Here is a tiny trained network, its code and every weight. The questions are about switching its units off for an input and a class, where a switched-off unit gives its printed mean instead of its output.

import numpy as np


def w(rows, s, z=0):
    codes = np.array(rows[::2]) - 128.0
    scale = np.full(codes.shape[1], s)
    scale[-1] = z or s
    return codes * scale


def norm(h):
    return h / np.sqrt((h * h).mean(-1, keepdims=True) + 1e-5)


def f(y):
    return np.maximum(y, 0)


def log_softmax(a):
    a = a - a.max(-1, keepdims=True)
    return a - np.log(np.exp(a).sum(-1, keepdims=True))


def net(x, mask):
    res = np.array(x, float).reshape(1, 5) / 4 @ E
    u = 0
    for l in range(2):
        y = f(norm(res) @ A[l][:, :-1].T + A[l][:, -1])
        res = res + np.where(mask[u : u + 6], y, B[l][:, -1]) @ B[l][:, :-1]
        u += 6
    return log_softmax(norm(res)[-1] @ U[:, :-1].T + U[:, -1])


A, B = {}, {}
E = w([
[130,125,129,128,130,128,125,127,129,128,126],'x0',
[40,90,137,212,175,127,121,57,159,149,84],'x1',
[131,127,127,127,129,128,127,128,131,128,127],'x2',
[183,100,73,101,58,27,148,82,181,96,73],'x3',
[123,82,205,192,77,116,160,141,122,1,147],'x4',
],0.0028)
A[0] = w([
[254,165,92,13,119,146,160,225,80,172,191,163],'0.n1',
[102,103,220,193,147,221,106,180,66,63,197,81],'0.n2',
[90,248,151,130,214,226,116,173,64,207,156,131],'0.n3',
[159,135,70,105,75,43,107,97,152,108,116,115],'0.n4',
[192,156,179,128,44,116,141,213,64,16,200,78],'0.n5',
[106,60,224,205,106,125,225,136,139,41,123,8],'0.n6',
],0.0029,0.0017)
B[0] = w([
[39,208,125,173,65,79,83,100,101,53,139,245],'0.n1',
[102,242,122,61,205,105,202,164,101,147,80,224],'0.n2',
[180,2,131,167,84,151,87,123,141,105,161,253],'0.n3',
[142,107,185,150,116,167,153,128,209,106,99,192],'0.n4',
[180,34,128,18,209,203,185,185,125,203,96,209],'0.n5',
[138,165,95,186,67,106,25,76,90,108,149,207],'0.n6',
],0.0034,0.0044)
A[1] = w([
[210,198,90,44,43,79,125,160,138,92,167,110],'1.n1',
[121,177,127,73,105,175,73,210,52,140,218,54],'1.n2',
[99,182,63,103,91,39,127,96,187,124,63,110],'1.n3',
[129,51,110,145,189,145,148,100,168,243,90,66],'1.n4',
[59,253,183,198,182,141,143,123,82,102,188,3],'1.n5',
[84,139,97,139,137,169,26,144,75,169,205,117],'1.n6',
],0.004,0.0026)
B[1] = w([
[72,90,163,159,156,230,94,136,190,225,59,245],'1.n1',
[181,135,77,177,118,18,135,54,59,30,203,248],'1.n2',
[130,228,87,97,123,155,125,136,2,143,223,248],'1.n3',
[182,104,132,71,194,72,209,179,200,126,234,209],'1.n4',
[97,180,135,88,141,104,128,160,179,225,12,201],'1.n5',
[96,56,169,196,71,107,98,100,198,73,69,252],'1.n6',
],0.004,0.0037)
U = w([
[124,106,108,218,49,75,74,63,102,48,146,252],'0',
[113,9,148,156,200,127,122,151,222,155,182,97],'1',
[90,222,86,79,74,211,73,137,121,205,115,140],'2',
[154,181,63,73,176,67,217,86,156,178,212,73],'3',
[158,152,147,72,196,136,174,187,25,75,157,133],'4',
[39,200,179,175,180,108,129,139,127,154,14,69],'5',
[193,31,170,73,78,194,169,163,185,115,49,61],'6',
],0.011,0.002)

Each question gives the input, the list of numbers given to net, and the class t.
The units are the neurons (one row each of A and B). Each row of codes is followed by its name. A weight is (code - 128) times the scale printed after its matrix; where a second scale follows, it is the last column's (A, B and U).
mask holds one flag per neuron, layer by layer. A switched-off neuron (its flag False) gives its mean, the last column of its row in B, instead of its output. The means were averaged over made-up inputs and are rounded, as every weight is.
A unit's drop is (log p(t) with every unit on - log p(t) with that unit switched off) / (log p(t) with every unit on - log p(t) with every unit switched off).
The circuit of an input: a set's keep is (log p(t) with only the set's units on - log p(t) with every unit switched off) / (log p(t) with every unit on - log p(t) with every unit switched off). Starting from all 12 units, units are removed one at a time, each time the one whose removal leaves the highest keep (on an exact tie, the one counted first), for as long as the keep stays at least 0.8.
circuit, biggest first: the units of the circuit, biggest drop first
unit that matters most: the unit with the biggest drop
top k neurons in layer l: the k neurons of layer l with the biggest drops, biggest first
drop when u is switched off: that unit's drop, to one decimal
input [-2,0,5,8,5], class 6: circuit, biggest first => (0.n1; 1.n2)
input [3,0,-4,0,2], class 4: circuit, biggest first => (0.n2)
input [8,8,0,-8,-2], class 1: circuit, biggest first => (0.n3; 1.n4)
input [0,-4,-5,7,-2], class 2: circuit, biggest first => (1.n3; 1.n1)
input [8,2,3,5,0], class 3: top 3 neurons in layer 1 => (1.n6; 1.n3; 1.n2)
input [-2,1,2,0,7], class 5: top 2 neurons in layer 0 => (0.n2; 0.n3)
input [-7,-1,5,7,8], class 6: circuit, biggest first => (0.n5; 1.n2)
input [-3,0,0,-3,5], class 4: top 3 neurons in layer 0 => (0.n5; 0.n2; 0.n1)
input [6,1,0,-5,-7], class 1: top 2 neurons in layer 1 => (1.n4; 1.n3)
input [7,1,-3,-8,7], class 5: top 2 neurons in layer 1 => (1.n5; 1.n3)
input [3,2,-8,1,-3], class 3: top 3 neurons in layer 0 => (0.n5; 0.n3; 0.n1)
input [-3,-3,8,5,1], class 6: top 4 neurons in layer 0 => (0.n4; 0.n5; 0.n2; 0.n6)
input [5,4,0,0,5], class 5: top 2 neurons in layer 0 => (0.n3; 0.n2)
input [3,-2,-1,1,1], class 6: circuit, biggest first => (0.n5)
input [2,0,4,5,-7], class 2: top 3 neurons in layer 1 => (1.n2; 1.n1; 1.n3)
input [-1,1,0,7,-1], class 3: top 2 neurons in layer 0 => (0.n1; 0.n6)
input [-6,1,-2,-4,4], class 5: top 3 neurons in layer 1 => (1.n5; 1.n3; 1.n4)
input [1,0,2,0,-3], class 0: top 2 neurons in layer 0 => (0.n5; 0.n1)
input [-7,5,-3,-1,0], class 1: drop when 1.n4 is switched off => 0.8
input [-4,-8,4,-8,-1], class 0: drop when 0.n1 is switched off => 0.4
input [1,7,1,-1,0], class 1: unit that matters most => 0.n1
input [5,-4,8,-2,-7], class 0: drop when 1.n6 is switched off => 0.0
